Here is a tiny trained network, its code and every weight. The questions are about switching its units off for an input and a class, where a switched-off unit gives its printed mean instead of its output.

import numpy as np


def w(rows, s, z=0):
    codes = np.array(rows[::2]) - 128.0
    scale = np.full(codes.shape[1], s)
    scale[-1] = z or s
    return codes * scale


def norm(h):
    return h / np.sqrt((h * h).mean(-1, keepdims=True) + 1e-5)


def f(y):
    return y / 2 * (1 + np.tanh(0.7978845608 * (y + 0.044715 * y**3)))


def log_softmax(a):
    a = a - a.max(-1, keepdims=True)
    return a - np.log(np.exp(a).sum(-1, keepdims=True))


def net(x, mask):
    res = np.array(x, float).reshape(1, 3) / 4 @ E
    u = 0
    for l in range(2):
        y = f(norm(res) @ A[l][:, :-1].T + A[l][:, -1])
        res = res + np.where(mask[u : u + 4], y, B[l][:, -1]) @ B[l][:, :-1]
        u += 4
    return log_softmax(norm(res)[-1] @ U[:, :-1].T + U[:, -1])


A, B = {}, {}
E = w([
[175,219,113,96,168,252,94,140,184],'x0',
[174,150,96,194,147,65,139,113,175],'x1',
[116,143,149,80,188,57,30,126,170],'x2',
],0.0019)
A[0] = w([
[68,165,147,48,188,25,29,174,150,41],'0.n1',
[60,119,245,8,3,221,102,163,107,2],'0.n2',
[179,64,115,147,46,200,203,99,72,125],'0.n3',
[160,167,139,48,109,234,159,89,123,121],'0.n4',
],0.0033,0.00092)
B[0] = w([
[120,173,130,142,1,145,226,110,90,244],'0.n1',
[232,114,127,243,158,53,145,95,184,218],'0.n2',
[98,185,174,78,59,82,125,70,130,252],'0.n3',
[52,114,93,58,131,111,116,170,104,200],'0.n4',
],0.0044,0.0023)
A[1] = w([
[25,3,206,154,184,48,186,132,7,119],'1.n1',
[224,83,134,222,137,89,156,135,206,180],'1.n2',
[177,160,140,79,192,203,111,68,117,2],'1.n3',
[38,217,202,121,113,87,42,202,164,29],'1.n4',
],0.0038,0.00062)
B[1] = w([
[116,145,37,86,216,198,55,224,150,254],'1.n1',
[203,141,215,153,151,171,95,91,182,186],'1.n2',
[192,112,90,223,174,104,37,208,166,135],'1.n3',
[3,106,125,71,99,197,205,123,65,144],'1.n4',
],0.0045,0.0035)
U = w([
[62,78,25,75,211,209,51,230,132,250],'0',
[21,182,155,71,3,63,227,52,49,193],'1',
[241,110,201,238,196,39,53,32,227,120],'2',
[79,122,218,42,146,112,131,4,101,2],'3',
],0.0038,0.0028)

Each question gives the input, the list of numbers given to net, and the class t.
The units are the neurons (one row each of A and B). Each row of codes is followed by its name. A weight is (code - 128) times the scale printed after its matrix; where a second scale follows, it is the last column's (A, B and U).
mask holds one flag per neuron, layer by layer. A switched-off neuron (its flag False) gives its mean, the last column of its row in B, instead of its output. The means were averaged over made-up inputs and are rounded, as every weight is.
A unit's drop is (log p(t) with every unit on - log p(t) with that unit switched off) / (log p(t) with every unit on - log p(t) with every unit switched off).
k most important neurons: the k neurons with the biggest drops, biggest first
top k neurons in layer l: the k neurons of layer l with the biggest drops, biggest first
drop when u is switched off: that unit's drop, to one decimal
input [-5,-5,8], class 1: 2 most important neurons -> (0.n1 0.n4)
input [4,-2,5], class 1: 2 most important neurons -> (0.n1 1.n1)
input [-6,5,8], class 1: 4 most important neurons -> (0.n1 0.n2 0.n4 1.n3)
input [-6,-8,5], class 2: 3 most important neurons -> (0.n2 0.n4 1.n4)
input [2,3,4], class 1: top 2 neurons in layer 0 -> (0.n1 0.n2)
input [-7,-8,-1], class 2: 2 most important neurons -> (0.n2 0.n4)
input [5,-8,0], class 2: 2 most important neurons -> (0.n2 1.n1)
input [-7,5,6], class 0: 3 most important neurons -> (0.n2 1.n1 0.n3)
input [-7,-5,-5], class 0: 2 most important neurons -> (1.n1 0.n1)
input [4,-6,-8], class 1: top neuron in layer 0 -> (0.n4)
input [5,1,-6], class 1: 3 most important neurons -> (1.n1 0.n3 0.n4)
input [-8,6,5], class 0: top 2 neurons in layer 0 -> (0.n2 0.n3)
input [5,5,-7], class 1: 4 most important neurons -> (1.n1 0.n2 0.n3 0.n4)
input [4,3,8], class 1: top neuron in layer 0 -> (0.n1)
input [-1,-7,-6], class 2: 3 most important neurons -> (0.n2 0.n1 1.n4)
input [-8,6,8], class 0: 2 most important neurons -> (0.n2 1.n1)
input [-8,5,-8], class 0: 4 most important neurons -> (1.n1 0.n2 0.n1 1.n4)
input [3,3,6], class 1: top 2 neurons in layer 0 -> (0.n1 0.n2)
input [-4,-6,-5], class 2: top 2 neurons in layer 1 -> (1.n4 1.n1)
input [-7,5,-4], class 0: top 2 neurons in layer 0 -> (0.n2 0.n1)
input [-1,7,7], class 1: drop when 0.n3 is switched off -> -0.2
input [-8,3,4], class 0: drop when 0.n2 is switched off -> 0.4
input [1,-4,-1], class 2: drop when 0.n2 is switched off -> 1.3
